[[-8, 4, -10, 26, -34, 32, -23, -1, -2, -12],
 [-10, 14, -9, 20, -12, -15, 26, -24, 10, 3],
 [-10, 13, -16, 9, -21, 24, -19, 0, 1, -6],
 [1, 14, -7, 23, -39, 34, -18, -4, 3, -2],
 [-4, 15, -9, 19, -18, 6, 14, -20, 9, -4],
 [-15, 13, -1, -23, 36, -19, 2, -9, 2, -2]] ==> -8

[[8, -1, -14, 16, -39, 30, 7, 4, 0, 23],
 [-30, -13, -7, 14, 35, -6, -6, 5, -10, 4],
 [31, -15, -20, -19, -18, -22, 24, -11, -5, -18],
 [-10, 0, -35, 6, 15, 44, 9, -3, 30, -7],
 [-3, 22, -7, -3, -14, 10, -10, 7, 8, -14],
 [31, -26, 10, 12, -35, -1, -3, 2, -9, 3],
 [2, 7, -2, 19, 12, 2, -12, 10, 8, -15],
 [12, -9, 4, 7, 5, -8, 1, 22, 23, -15],
 [-21, -22, -10, 7, 17, -3, -7, -10, -7, -7],
 [4, -13, -20, -5, -19, 1, 2, -17, 10, -17]] ==> 8

[[-10, -8, -35, -20, 14, -25, 10, 23, 8],
 [-26, 20, -26, -13, 30, -10, -7, 0, 42],
 [1, -22, -15, -36, 18, 13, 38, -10, 10],
 [2, 5, 20, 26, -41, -6, -6, -21, -4],
 [-11, -21, 13, -17, -8, -16, 42, 19, 1],
 [-9, 30, -5, -27, -24, -13, 12, 12, -23],
 [9, -31, 28, -16, 14, 25, -2, 23, 0]] ==> -10

[[24, 31, 45, 38, 36, -14, -34, -42, 5, -27],
 [25, 32, 46, 39, 38, -14, -34, -42, 6, -27],
 [-21, -28, -42, -35, -33, 17, 37, 45, -2, 30],
 [-20, -26, -40, -33, -32, 17, 35, 43, -2, 28],
 [26, 33, 48, 40, 39, -14, -35, -43, 6, -28],
 [25, 32, 47, 39, 38, -14, -34, -43, 6, -27],
 [-21, -29, -43, -35, -34, 18, 38, 46, -2, 31]] ==> 24

[[5, -18, -43, 25, 6, 9, -19, 10],
 [-10, 4, 1, 1, 2, 11, 1, 7],
 [5, 1, 1, 4, -10, 10, 0, -12],
 [3, -5, 10, 0, -5, 3, 18, -10],
 [14, 10, -11, 16, 9, -14, 11, -20],
 [-3, 1, -15, 3, 10, 4, -18, 12],
 [11, -8, -9, 12, -11, 7, -5, -5],
 [-34, -26, 11, -12, -13, 19, 29, 12],
 [-4, -5, 8, -7, 3, 7, -6, -15],
 [-9, -10, -7, 16, -6, -7, 40, 44],
 [5, 18, -12, 14, 12, -1, 15, -7]] ==> 5
---
[[ -6  32 -18  -8 -25 -37]
 [ -8   2 -12  10  14 -15]
 [-12   9   4  -9 -15  -6]] ⇒ -25

[[  0  42  11   0  18]
 [ -1 -49   0  30 -40]
 [ 25  22  -6 -21  11]] ⇒ 0

[[-18 -40 -39 -27  40]
 [-11 -22  -6  10  35]
 [  5  33  33  26  -8]] ⇒ -27

[[ -8 -32   6   7 -42]
 [  7  36 -15 -11  42]
 [  9  36 -10  -8  42]] ⇒ 7

[[-23  41  -8 -33]
 [ 25 -38  10  35]
 [-24  42  -8 -33]] ⇒ -8

[[  2  -8  18  27   9   5]
 [ -1 -14 -11  41 -20  -7]
 [-21 -42   1 -25 -19  24]] ⇒ 9

[[-11 -39  17  38 -15]
 [  5  40  14   0  26]
 [ -7 -44   3   5 -19]] ⇒ 38
---
 -9  -15   25   -5  -11  -22  -47 ⇒ -47, -9

-708   670  -901  -121   221 ⇒ 221, -708

 18  734  762  263 ⇒ 263, 18

45  31  35  88  44  35
72  33  49   6  56  43
44  50  34  11  35  41
⇒ 35, 44

4  1  3  5  2  5  5
3  3  3  4  8  2  2
4  4  2  4  5  3  3
⇒ 5, 4

-28   50   12   46    2   33  -13 ⇒ -13, -28

15  14  82   4 ⇒ 4, 15

7007  2210  6051  1030  1915
7180  1062  8387  5108  3320
8196  8710  7979  1414  7877
⇒ 1915, 8196
